The rows of each cloud lie close to a flat space through zero, with a little noise; how many dimensions that space has follows each cloud.

fof, 8 rows:
[[ 17   5   0   4  11   6  -8   9 -10]
 [-96 -25   1 -33 -53 -34  30 -57  47]
 [-49 -10   3 -19 -31 -22  19 -25  27]
 [ 12  -2   5  17  17  28  -8  -3 -11]
 [-23  -5   1 -11 -14 -10   8 -17  12]
 [ 47  24  -5 -11  10 -30  -5  56 -14]
 [-12 -10   3  13   3  20  -2 -16   0]
 [-44 -17   1  -4 -19   4  11 -38  17]]
 -> 2

dete (8 x 9):
[[-28  24   2  -9  38   3 -35 -18 -27]
 [  7  15  -8  11  20   2 -45  15   8]
 [ 44 -18 -10  21 -24  -2   6  30  39]
 [ 43  15 -20  27  26   2 -89  41  35]
 [  9 -22   6  -3 -33  -2  48   2  11]
 [-47  16   9 -23  27   1   3 -37 -39]
 [-21   9   2  -8  14   1  -5 -17 -17]
 [  0 -13   7  -4 -23   0  45  -6   2]]
 -> 2

diguv, 8 rows:
[[-50  -5 -24  10   9 -17 -25  -7  19]
 [ 26   3  -4   9  21  -5  15  29  -9]
 [-40  25 -41  27  39   7 -10  24  16]
 [ 15  43 -32  34  48  56  21  40  -3]
 [ 17  -1 -17  18  21  20   5   3  -8]
 [  8  -4 -33  40  36  28  -5  -9 -17]
 [ 32  15  25 -17 -24  40  18  -5  -6]
 [ 37  17  42 -32 -21   4  30  28  -6]]
 -> 4

zili:
[[ -5  37  29  13 -18   4  10   6  -6]
 [  8 -32  -5 -25  28 -10   6 -12  17]
 [ 10  -7 -51 -11  -1 -40 -14 -34  -7]
 [ -8 -23   4  21 -13  53 -20  43 -14]
 [  5  23  -7 -15  10 -47  17 -41  10]
 [ -6 -46  39   2  22  70  -2  55  12]
 [ 12  -1 -41 -15   3 -45  -7 -38  -3]
 [ 10 -32 -35 -10   8  -5 -18  -7  -3]]
 -> 3

[[-27 -12   0  35  35  42 -17   6  38]
 [ 10 -12  16  13  25  -7   2 -16  16]
 [ 16  -6  10  -6   3 -35  24 -24 -18]
 [ 24  -2   9  -9  11 -25  18 -54 -21]
 [ -4   9 -11 -15 -39   2 -14  63   4]
 [  0  11   1  -2  12  38 -35   7  25]
 [  2  12 -26 -31 -43 -39  36 -37 -78]
 [ 20  15  -7 -30 -20 -11  -4 -19 -32]]
 -> 4

Kug:
[[ -5  15 -12  24 -31 -19  17   3   6]
 [  9  -4  -3   1   2  -7 -11   8 -12]
 [ 21 -13  -8   3   8 -10 -36  24 -41]
 [  0 -23  23 -43  46  36 -15 -13   4]
 [  0  -1   3  -3   2   2   3  -5   6]
 [-36  48 -13  38 -61 -21  71 -22  61]]
 -> 2

[[-14   4   8   6  12   4 -12  11  11]
 [  7  -2  -8  -6 -40  -5   7  21  17]
 [ 15  -8 -25 -36 -38 -30  36  26  95]
 [  6   4   5  15  -2  14  -6 -20 -57]
 [  7  -6 -15 -20 -27 -19  19  17  63]
 [-24   7  24  29  33  29 -39  -2 -62]
 [-27  -1   9  -3  17   0 -14  34  44]
 [ 13   2   0   6 -17   3  -2  -2 -24]]
 -> 3

[[-38 -19  34 -33   9 -76 -34  29   9]
 [ -2  -4  11  31 -19  61 -16  22  34]
 [-31  -2 -10  27   2  20 -17 -24  11]
 [-25  -1  -7  22   1  15 -13 -18   9]
 [ 34  -4  23  -2 -19  30   3  53  21]
 [-35   4 -22   8  15 -20  -7 -48 -14]
 [-49  -9   0  20   5  -3 -32 -18  14]
 [-47  -4  -9  21   7  -3 -23 -33   6]]
 -> 3

lerir (8 x 9):
[[ 14 -10  15   8  11   7 -33 -23  -5]
 [-24  16 -22  -4 -13 -10  48  30   5]
 [-24  47  26  68  14  -4 -20 -56 -24]
 [ -1 -25  -8  13   9   8  -8   2  10]
 [-10   6 -31 -49 -26 -12  64  59  12]
 [-11  31   1  -1 -10 -11  20  -1 -11]
 [  2 -36 -29 -35  -9   2  30  48  23]
 [ -8  40  12  -2  -8 -10   9 -13 -17]]
 -> 3

Tor, 8 rows:
[[  3   3   4  -8  -2  15   0   7   2]
 [ -3  -6  -5  50  16 -64  25 -30  -7]
 [  6   8  22 -37 -19  43   2  27  15]
 [  8   4   8 -22 -13  22   3  21  10]
 [ 12   5  24  33   2 -38  47   8   6]
 [  5   4   8 -62 -17  63 -26  24   1]
 [ 10   2  14  38  -6 -34  53  10  10]
 [ 10   2  11 -48 -22  57 -13  31   5]]
 -> 2

[[ 13  23  -5  11  -8  12 -10  11   3]
 [ 42  90 -23  31 -33  50 -18  40  29]
 [ 18  30 -15   8 -13  18  -9  17  11]
 [-14 -29  11  -9  10 -17   6 -12  -5]
 [-22 -42  12 -12  17 -26  15 -18 -22]
 [ 21  43 -17  13 -21  25  -9  22  17]
 [-13 -34  15 -10   8 -19   9 -10  -8]
 [ 29  67 -14  20 -23  37 -12  32  22]]
 -> 1

[[-20  -4 -14 -14  -3  12  17 -15 -33]
 [-10  25  -2  -5  16  -4   3  -2   1]
 [ 16  28  44   9  15 -31 -21  13  26]
 [ 20  34  39  10  32 -37 -30  18  46]
 [ -3  10   0  -5  15 -10  -8   0   8]
 [-24  -3   8 -38  29 -31  -8 -27 -20]
 [ -4  31  20  -2  15 -15   0  -3  -4]
 [-24 -42 -57   0 -54  64  46 -18 -63]]
 -> 4

Gogo, 8 rows:
[[ 30  33  14  22   9  71   7   3 -26]
 [  3 -21 -12  40 -20 -76  -1  -5   7]
 [-26  -7   6  -1  -5 -24  -9   2  21]
 [-10   1  13  17  22 -42  -7  17  15]
 [  8 -19 -32 -35   4 -20   8  -5 -10]
 [ -9 -10   4   7 -47  15  -8 -18   9]
 [ 49 -17 -41  -4   9 -33  23  -6 -40]
 [ 58  -8 -30  24 -16   4  20 -19 -41]]
 -> 4

[[  5  -2  -8   7   8  14  18 -15   8]
 [ 26   4  -6  20  13  -9  -4 -34  -1]
 [ 17 -14  -6   8  -4 -38 -14 -20 -47]
 [-11   0  -6  -3   6  36  31   4  27]
 [ 19 -21 -13   9  -4 -38  -7 -27 -64]
 [ 14 -41 -51  15  21  34  89 -60 -40]
 [ -5  17  12  -1   2  16  -8  14  38]
 [  3   5  -9   9  17  32  28 -15  29]]
 -> 3

[[-29   7 -24  -6   7  49   2   4  15]
 [ 50  -7  24  41 -28 -74  -2  11 -53]
 [ 11   0  -1  25 -14 -11   4   9 -26]
 [ 11   4  33   6 -27 -27 -11  19 -11]
 [ -6  -6 -26 -18  39  18   9 -28  21]
 [-14  -3 -60  -9  60  47  19 -40  22]
 [ 27  -8   5   1  14 -44   6 -19  -8]
 [ -9   4  19 -10 -16   5 -11  15  10]]
 -> 3

Gatop, 8 rows:
[[ -8 -23  11  -3  11  -3 -13   8  16]
 [ 20 -55  43 -35  -5  32 -16  60  60]
 [ 14 -29  24 -16  -4  20  -5  30  31]
 [ 12 -46  37 -24   2  21 -12  46  46]
 [ -3   3  -6   3  -1   0   0  -4  -4]
 [ -8  20 -16  15   2 -11   4 -22 -26]
 [-57 -13 -24  23  35 -45 -36 -26   0]
 [  5  27 -19  10 -10  -3  18 -19 -23]]
 -> 2

[[  2 -51  28  48 -88 -16 -75 -11  -8]
 [  7   2   0   8  -7  -6   2  10 -20]
 [ -7  14  -9 -28  39  10  24  -9  27]
 [-13   1   1 -20  24   5   7 -18  42]
 [-18 -17   9 -17  24  13 -14 -34  73]
 [ 10  24 -14  -6  15  -3  28  18 -31]
 [  2  16  -7 -14  22   7  14  -1   6]
 [ 11  30 -14  -7  19  -3  31  17 -32]]
 -> 2

gof, 8 rows:
[[ 13  30  15 -41 -31   0 -57  -1   8]
 [-39 -11  20 -17 -28  -5  32   1   5]
 [-15   2  16 -15 -19   2   6  -1  -2]
 [-12  15  21 -48 -46   6 -26  -3   8]
 [-51   0  30 -37 -63  -4  26  -2   5]
 [-48 -23  11   4 -15  -1  67   1  -8]
 [  4   1  -5   4  -2  -3  -2   1   1]
 [ 41  -8 -32  51  54  -2  -3  -7  -8]]
 -> 2

[[ 17 -14   9 -14 -30  10  21  -2  -9]
 [-31 -15  37 -14 -34 -25 -10 -14 -65]
 [ -4  31  15 -12  -1 -24   3  13   4]
 [  6  -3  24  -9 -46 -32   4   7 -42]
 [ -9  22  20   4 -17 -47 -22  14 -30]
 [ -8  27  25 -37 -11 -19  24   3   4]
 [-26   0  -8 -27  38  41  30 -26  33]
 [ 20 -23 -28   0  24  56  31 -12  47]]
 -> 4

nedos:
[[  5  29  60 -21  55  43 -17 -14  24]
 [ 10  -1 -16  11  -2   4  17 -11 -19]
 [ 27   3 -28  26   6  19  43 -34 -42]
 [  1  16  39 -17  34  25 -17  -5  19]
 [ -5  22  59 -26  41  27 -30   1  34]
 [ -3   0   2  -1  -2  -3  -4   4   4]
 [-32 -22 -11 -14 -41 -46 -30  43  26]
 [ 12  -3 -20  16  -5   4  23 -14 -24]]
 -> 2

[[ 35  60 -54  14  47  17   3 -32  22]
 [-22 -16  36 -21   2  -1  -4  31  -3]
 [ 21  19 -31  14   2   1   4 -23   5]
 [ 46  52 -55  -9 -11  20   8 -44 -16]
 [ 12   6   1 -24 -32   9   5  -7 -28]
 [  7  -6   3 -34 -67  12   6  -9 -45]
 [ 23  40 -28  -9  20  16   5 -15   3]
 [ -5  16   3  -9  22   8   1   8   8]]
 -> 3

Kekon (8 x 9):
[[-21  -5   4  87  46 -75 -40 -22   3]
 [ 11  -4  -8  -7  -5 -12   1  13  32]
 [ 12   2  -5 -48 -27  40  21  11   4]
 [ -5   6   6 -37 -18  49  19  -4 -37]
 [  5  -4  -3   5   3 -19  -6   5  22]
 [-15   6  10  -6   0  35   3 -15 -55]
 [ -2  -5  -5  35  20 -46 -17   2  27]
 [  8  -4  -8  10   3 -29  -4  10  39]]
 -> 2

[[ 21  14  12  17  -3  19   8   9  -9]
 [-12  -3   2 -16  10 -14 -15 -12   9]
 [-24 -11  -7 -25  10 -26 -16 -15  15]
 [ 27   8   1  30 -20  30  22  20 -18]
 [ -2 -17 -16   2 -22  -2   7   4  -5]
 [ 57  66  45  35  21  53  18  19 -26]
 [-23 -70 -55  14 -65  -8  23  21  -3]
 [ 24  40  26   4  26  17  -5  -1  -4]]
 -> 2

Zum:
[[ 15 -26  11  22   3 -21  -7  -4   3]
 [-17  28 -16 -14   1 -13  24  -8  -2]
 [ 23 -46   7  33   5 -49  -2  -8   6]
 [ 10 -17   9   5   2  12 -17   6   3]
 [ 41 -75  13  57  10 -81  -8 -15  11]
 [-22  47  -7 -37  -7  58   0  12  -8]
 [-18  32 -12 -22  -4  16  11   3  -6]
 [-21  34 -25 -17   2 -21  39 -11  -4]]
 -> 2

[[ -7  -2   0  -1  10  20  -9   2  -8]
 [ -4  -8 -72  34 -19  58 -37   2 -71]
 [ 10   0   1   0 -14 -30   7   1  19]
 [ 14   1 -13   4 -31 -25   8  -2   7]
 [-37   3  90 -30  86  27  11  10  34]
 [ -7  -3   0   1  12  12  -3   3  -7]
 [  7   4 -24  10 -17   0  -2  -6 -13]
 [ 16  -2   3   0 -17 -29  10  -3  17]]
 -> 2

[[ 14  14  11 -37   3  -3  19 -13 -20]
 [  5 -19  -7  54  19 -23 -44   9  48]
 [ -3  -7  -3   8   6  -5  -5  -4  12]
 [ 46  20  68 -54   3  26  23 -22 -60]
 [-21  -1 -18   4  -4   4   5   2   4]
 [-27 -11 -46  10   2 -15  -1   7  19]
 [ 15  11   6 -35  -1  -5  19 -15 -18]
 [ 35  19  -2 -65  22 -41  25 -32 -21]]
 -> 3

lok, 8 rows:
[[-14 -22  -8   9  15   3  15   1   2]
 [  3   5   4  -3  -7   5  -8   1   2]
 [ -7 -13 -10  11  17   3  18   0   7]
 [ 20  35  13 -11 -32 -14 -32  -2 -11]
 [-57 -90 -36  36  74  31  72   9  25]
 [-12 -15  -6   3  13   4  14  -1   8]
 [ 18  20  14 -12 -18  -7 -20   0  -7]
 [-31 -48 -17  20  41  13  47   6  19]]
 -> 1

gura (8 x 9):
[[-25 -33  49  40  22  68  17  57  18]
 [ -7 -11  15  11   6  21   4  19   7]
 [ 21  29 -40 -32 -18 -57 -15 -48 -14]
 [ -9 -14  22  17  10  28   8  24   9]
 [ -5  -7  10   8   3  13   4  11   4]
 [ -4  -8  10   8   6  16   3  13   3]
 [ -3  -4   4   4   1   8   3   8   2]
 [-24 -35  47  38  21  66  17  54  17]]
 -> 1

Lotav, 8 rows:
[[ -9  16  -7 -20  -9 -29   1 -18 -16]
 [-17  38 -35 -38 -11 -24  17 -11 -23]
 [-20  -1  -7 -15   9 -34  26  25  -6]
 [ 23  -5   1  18   2  48 -13   1  14]
 [ 27 -32  11  52  14  80 -14  29  42]
 [  6  -7   1  14  -1  16  -8  -1   9]
 [-39 -21 -30  18   2  -3  28  30  24]
 [ 23 -32  28  47  -4  49 -31 -18  29]]
 -> 4

Gada:
[[-23  45   0  47   2 -13  47 -69  45]
 [ 14 -49   2 -20  -2   6 -24  15 -20]
 [-11  36  -1   3   2  -5   9   6   9]
 [-13  -4  10  -2   0 -18  -3  -6   2]
 [-34  14   5 -11  -3 -19  12 -32  13]
 [-20  49 -10 -18  -6   6  10  12   5]
 [-11  -7 -24 -50 -13  44  -1   1 -23]
 [-68  12  21 -34  -4 -45  11 -50  20]]
 -> 4

[[-16 -15  25  30  41  -2  21  -3  -6]
 [-12  -9  19  27  33  -3  18  -2  -7]
 [ 26  22 -43 -52 -68   4 -37   4  12]
 [-25 -22  40  52  66  -4  36  -5 -10]
 [ -5  -5  10  11  15   0   8  -3   0]
 [-18 -19  28  38  45  -4  26  -2  -9]
 [  0  -1  -1   0  -2   0   1  -1  -1]
 [ 21  20 -33 -42 -55   4 -32   4  11]]
 -> 1

tapap:
[[ -3 -12   6 -11 -28 -11   8  13   5]
 [-36 -37 -11 -45  -4 -15  -1 -16  -7]
 [-24   2   0  -1 -32 -30  58   4   1]
 [ 39 -26  -8 -26  26  17 -41 -14 -31]
 [ -2  11   1  17   2   5   5   3   5]
 [ 14  18  -6  15   1 -20  47 -14 -14]
 [ 26   6  28  19 -42  20 -30  44  26]
 [ 48 -20 -17 -22  57  27 -62 -25 -34]]
 -> 4

[[  9   1   1   2   2  -7   6  -3  -5]
 [  5  -1   4   1   3  -6   6  -3  -2]
 [-20 -10  -8  -3  -7  18 -18   4  10]
 [-41 -17 -21  -9 -15  41 -34   9  17]
 [-43 -20 -17  -8 -15  42 -34  10  16]
 [ -5  -1  -2  -1  -2   8  -3   1   1]
 [ 87  37  39  20  30 -86  72 -21 -35]
 [-36 -17 -18  -9 -13  34 -28  10  16]]
 -> 1

kel (8 x 9):
[[-33   6  -7  40 -14 -13  19   6   7]
 [  4  13  -9  11  -1   5  -1 -13 -11]
 [-14  -3  -1  15  -6 -10   6   5   1]
 [  5  -9   6 -21  11   5   7  21   9]
 [  8  -2  12 -17  -5   1 -11  -6  -3]
 [ 19   9 -13   7  13  20 -12 -26 -25]
 [-10  20 -11  38 -10   5 -20 -45 -22]
 [ 29  24 -88  89  75  58  57   9 -16]]
 -> 3

Naro (8 x 9):
[[-16   3 -35   1  -5 -15   3  -5 -10]
 [-19 -12  46 -10 -21 -16 -14  34  41]
 [-13   1 -34   4 -19 -11   5  -2 -11]
 [ 10   2 -14  -9  24 -13  10  -9 -37]
 [ 29  15 -79  30   5  52  11 -62 -54]
 [  5   1  43 -34  53 -32  11  24 -29]
 [ 17   6  -3   1  29   0   7 -16 -33]
 [  9   3 -32  11   5  10   6 -24 -22]]
 -> 3

muf, 8 rows:
[[ -7  29   7  57   2 -17  24  -9  26]
 [  1 -16  22 -46  -6  29 -60   8 -26]
 [ 11   4  -3 -10 -12  37 -45   1 -15]
 [-25 -13  40 -10  16 -29   1   3  -1]
 [ 14 -10 -31 -14  -3   9  18   1  -6]
 [ 12  13 -12  13 -11  21 -15   1   0]
 [  7  23  20   7 -23  56 -90   0 -11]
 [-15   4  47  -6  -3  12 -63   1  -8]]
 -> 3

[[ -2   2  24  17   9  22   2  -5  17]
 [ 60 -15 -62   5 -29  -3 -28  36  -8]
 [-11   4  -6 -11   8 -10  -2  -2  -3]
 [ 43 -11 -45  10  -4   3 -29  24   3]
 [-26   4 -12 -22  41 -27 -14 -11  -6]
 [-36  10  20 -16  -1 -18  18 -14 -11]
 [-54  14  39 -14  15 -15  22 -23  -5]
 [ 60 -11 -63  -9 -46 -14 -20  39 -16]]
 -> 3

[[  1  -8  11   5  16  -8  35 -32 -20]
 [ -8   4  -2  -4  -5   0  -7   9   6]
 [  9  21 -28  -8 -25   5 -78  77  33]
 [ 12  11 -19  -1  -9   0 -50  47  15]
 [  6   0  -1   7   8  -7  -6  -2  -4]
 [ 42  -2 -16  21  15 -16 -50  27 -12]
 [ 15  11 -18  -1 -10  -1 -63  55  18]]
 -> 2

mog:
[[  5  -2  28  33  35   1  39   5   3]
 [ -5   0 -49 -55 -63  -2 -59  -9  -5]
 [ -2   0 -13 -19 -24   2 -22  -2  -3]
 [  0  -1  12  15  17   0  19   3   3]
 [ -5   0 -46 -55 -56   3 -62  -4  -4]
 [ -2   1 -20 -21 -26   1 -28  -2  -3]
 [  8  -4  33  37  47   2  48   4   3]
 [ -1  -1 -20 -23 -29   1 -24  -2   0]]
 -> 1

fizaz (8 x 9):
[[  0  -3  -1  -1  -1  -2   3   1  -2]
 [  0  -1   0   0  -1  -1   2   3  -1]
 [ -2  73   5 -30  35  32 -37   2  29]
 [  1 -34  -1  14 -16 -13  17   0 -13]
 [  1  95   5 -39  44  38 -51   5  36]
 [  0 -29  -3  12 -15  -9  16   0 -11]
 [ -2  67   4 -26  30  29 -33   0  24]
 [  0 -40  -2  17 -18 -17  19  -1 -14]]
 -> 1

[[ 54 -25 -28 -26 -24 -24 -15 -19 -25]
 [-39  42 -18  18  10  16 -20  28  49]
 [ 18 -11  18 -13  20  -6  12   8 -16]
 [-47  41   2  29  14 -55  54  65  43]
 [  3  -5  -5   0 -14 -17  12  -4  -4]
 [  2  -5 -25  -1 -33   9 -28 -31   1]
 [ 25  -4 -12  -6  -1 -49  25  27  -3]
 [ -2 -10   5   3 -18 -16  20 -10 -14]]
 -> 4

[[ 85  32  -2 -14 -21  33  18 -14  19]
 [ 71  29  -5 -10 -18  26  16  -8  13]
 [ 60  27   2 -12 -15  24  15 -11  12]
 [ 83  37  -5 -14 -23  36  20 -14  16]
 [  2   1   0  -2  -2   5  -1   0  -3]
 [-64 -27   0  13  17 -29 -15  13 -11]
 [ -3  -2   1   2   1  -4  -1   0  -1]
 [-34 -21  -1   8   9 -15  -5   7  -7]]
 -> 1

sizud (8 x 9):
[[-23 -10  -5  -4  12  10   6  23   1]
 [ -8  -9   0 -12  13   9  16   6  -1]
 [ 45  37 -11  39 -47 -31 -53 -13  -9]
 [ 22  20 -17  30 -30 -18 -33  -1  -5]
 [ 43  18  12   2 -22 -11  -6 -33   4]
 [ 13   1  16 -10  -5   3   9 -23   5]
 [-65 -33 -11 -26  51  23  33  38  -2]
 [ 16  29 -29  48 -29 -21 -57  19 -10]]
 -> 2
